Below are the code and all the weights of a small trained network. Each question names an input and a class and asks about switching units off, where a switched-off unit gives its printed mean instead of its output.

import numpy as np


def w(rows, s, z=0):
    codes = np.array(rows[::2]) - 128.0
    scale = np.full(codes.shape[1], s)
    scale[-1] = z or s
    return codes * scale


def f(y):
    return y / 2 * (1 + np.tanh(0.7978845608 * (y + 0.044715 * y**3)))


def log_softmax(a):
    a = a - a.max(-1, keepdims=True)
    return a - np.log(np.exp(a).sum(-1, keepdims=True))


def net(x, mask):
    res = np.array(x, float).reshape(1, 5) / 4 @ E
    y = f(res @ A[0][:, :-1].T + A[0][:, -1])
    res = res + np.where(mask, y, B[0][:, -1]) @ B[0][:, :-1]
    return log_softmax(res[-1] @ U[:, :-1].T + U[:, -1])


A, B = {}, {}
E = w([
[186,194,198,248,1,133,71,175,168,91,64,93],'x0',
[176,106,160,58,221,163,97,78,114,67,31,57],'x1',
[6,128,203,179,106,23,164,35,111,25,95,123],'x2',
[142,200,227,90,207,98,111,163,175,132,181,142],'x3',
[92,13,172,113,95,139,40,77,199,186,119,175],'x4',
],0.0078)
A[0] = w([
[185,213,94,149,113,149,213,172,50,75,122,60,48],'neuron 1',
[82,141,88,141,89,106,171,145,122,184,246,206,100],'neuron 2',
[214,176,185,210,46,136,80,148,155,115,53,65,12],'neuron 3',
[117,45,180,119,61,175,13,80,183,189,104,143,28],'neuron 4',
[182,126,155,85,164,159,101,92,140,79,26,95,101],'neuron 5',
[164,211,249,99,176,117,79,158,195,129,191,140,140],'neuron 6',
[139,108,130,54,208,173,109,88,94,101,75,82,98],'neuron 7',
[222,121,71,93,133,254,78,225,139,189,159,132,1],'neuron 8',
[145,74,43,162,38,193,134,97,82,121,58,96,90],'neuron 9',
],0.0064,0.003)
B[0] = w([
[156,190,80,129,217,54,43,95,188,95,206,227,208],'neuron 1',
[190,166,156,233,100,153,160,141,145,203,125,68,224],'neuron 2',
[189,22,138,74,158,206,208,24,106,194,156,73,254],'neuron 3',
[149,200,91,100,196,78,46,75,180,124,188,204,217],'neuron 4',
[151,186,164,221,62,111,97,188,175,182,107,162,207],'neuron 5',
[94,76,65,69,98,10,142,195,48,151,43,144,236],'neuron 6',
[197,142,125,242,48,150,185,125,136,202,158,101,189],'neuron 7',
[33,127,211,188,123,99,140,53,66,23,103,108,251],'neuron 8',
[88,108,88,56,93,2,123,210,56,147,69,147,201],'neuron 9',
],0.0084,0.0087)
U = w([
[166,161,146,183,69,140,119,167,154,162,126,111,98],'0',
[140,158,91,109,189,117,74,111,158,109,165,181,104],'1',
[57,130,197,154,114,118,135,86,108,29,107,108,119],'2',
[155,84,111,85,170,158,179,98,112,170,154,88,166],'3',
[109,116,92,74,113,98,122,207,93,140,81,138,99],'4',
[121,133,114,102,123,165,120,166,160,96,119,108,252],'5',
[113,132,130,66,120,215,94,193,179,60,140,79,7],'6',
[117,129,138,56,124,250,101,204,177,54,140,104,10],'7',
],0.02,0.016)

Each question gives the input, the list of numbers given to net, and the class t.
The units are the neurons (one row each of A and B). Each row of codes is followed by its name. A weight is (code - 128) times the scale printed after its matrix; where a second scale follows, it is the last column's (A, B and U).
mask holds one flag per neuron, in row order. A switched-off neuron (its flag False) gives its mean, the last column of its row in B, instead of its output. The means were averaged over made-up inputs and are rounded, as every weight is.
A unit's drop is (log p(t) with every unit on - log p(t) with that unit switched off) / (log p(t) with every unit on - log p(t) with every unit switched off).
The circuit of an input: a set's keep is (log p(t) with only the set's units on - log p(t) with every unit switched off) / (log p(t) with every unit on - log p(t) with every unit switched off). Starting from all 9 units, units are removed one at a time, each time the one whose removal leaves the highest keep (on an exact tie, the one counted first), for as long as the keep stays at least 0.8.
circuit, biggest first: the units of the circuit, biggest drop first
unit that matters most: the unit with the biggest drop
top k neurons: the k neurons with the biggest drops, biggest first
drop when u is switched off: that unit's drop, to one decimal
input [-4,2,-6,-7,1], class 4: unit that matters most => neuron 9
input [-8,-4,6,4,3], class 3: top 3 neurons => [neuron 8; neuron 2; neuron 5]
input [-7,-7,-4,2,-5], class 0: top 2 neurons => [neuron 2; neuron 3]
input [6,7,7,-5,-2], class 0: circuit, biggest first => [neuron 5; neuron 8]
input [8,-7,-2,1,5], class 3: top 2 neurons => [neuron 3; neuron 5]
input [6,6,6,6,6], class 0: top 2 neurons => [neuron 5; neuron 8]
input [0,6,6,-2,8], class 1: top 2 neurons => [neuron 4; neuron 8]
input [-8,8,8,4,-2], class 0: circuit, biggest first => [neuron 7; neuron 5]
input [-6,2,5,4,6], class 1: top 3 neurons => [neuron 3; neuron 8; neuron 2]
input [-8,-6,4,-6,8], class 1: top 3 neurons => [neuron 4; neuron 3; neuron 7]
input [2,-1,0,-8,-7], class 4: top 3 neurons => [neuron 9; neuron 4; neuron 8]
input [1,-8,6,-7,5], class 0: top 3 neurons => [neuron 2; neuron 6; neuron 8]
input [-4,-2,6,-7,0], class 4: top 2 neurons => [neuron 8; neuron 9]
input [-5,6,-6,-7,-5], class 4: unit that matters most => neuron 9
input [-5,-3,2,-7,1], class 4: top 3 neurons => [neuron 3; neuron 9; neuron 8]
input [3,7,8,2,-8], class 1: top 2 neurons => [neuron 1; neuron 8]
input [-1,-8,7,6,-5], class 0: top 2 neurons => [neuron 2; neuron 8]
input [-4,-5,3,-8,-2], class 4: drop when neuron 3 is switched off => 0.9
input [-4,-8,-3,8,-6], class 0: drop when neuron 9 is switched off => 0.4
input [3,-2,6,-1,8], class 1: circuit, biggest first => [neuron 4]
input [-3,-5,-8,4,-1], class 2: drop when neuron 8 is switched off => 0.9
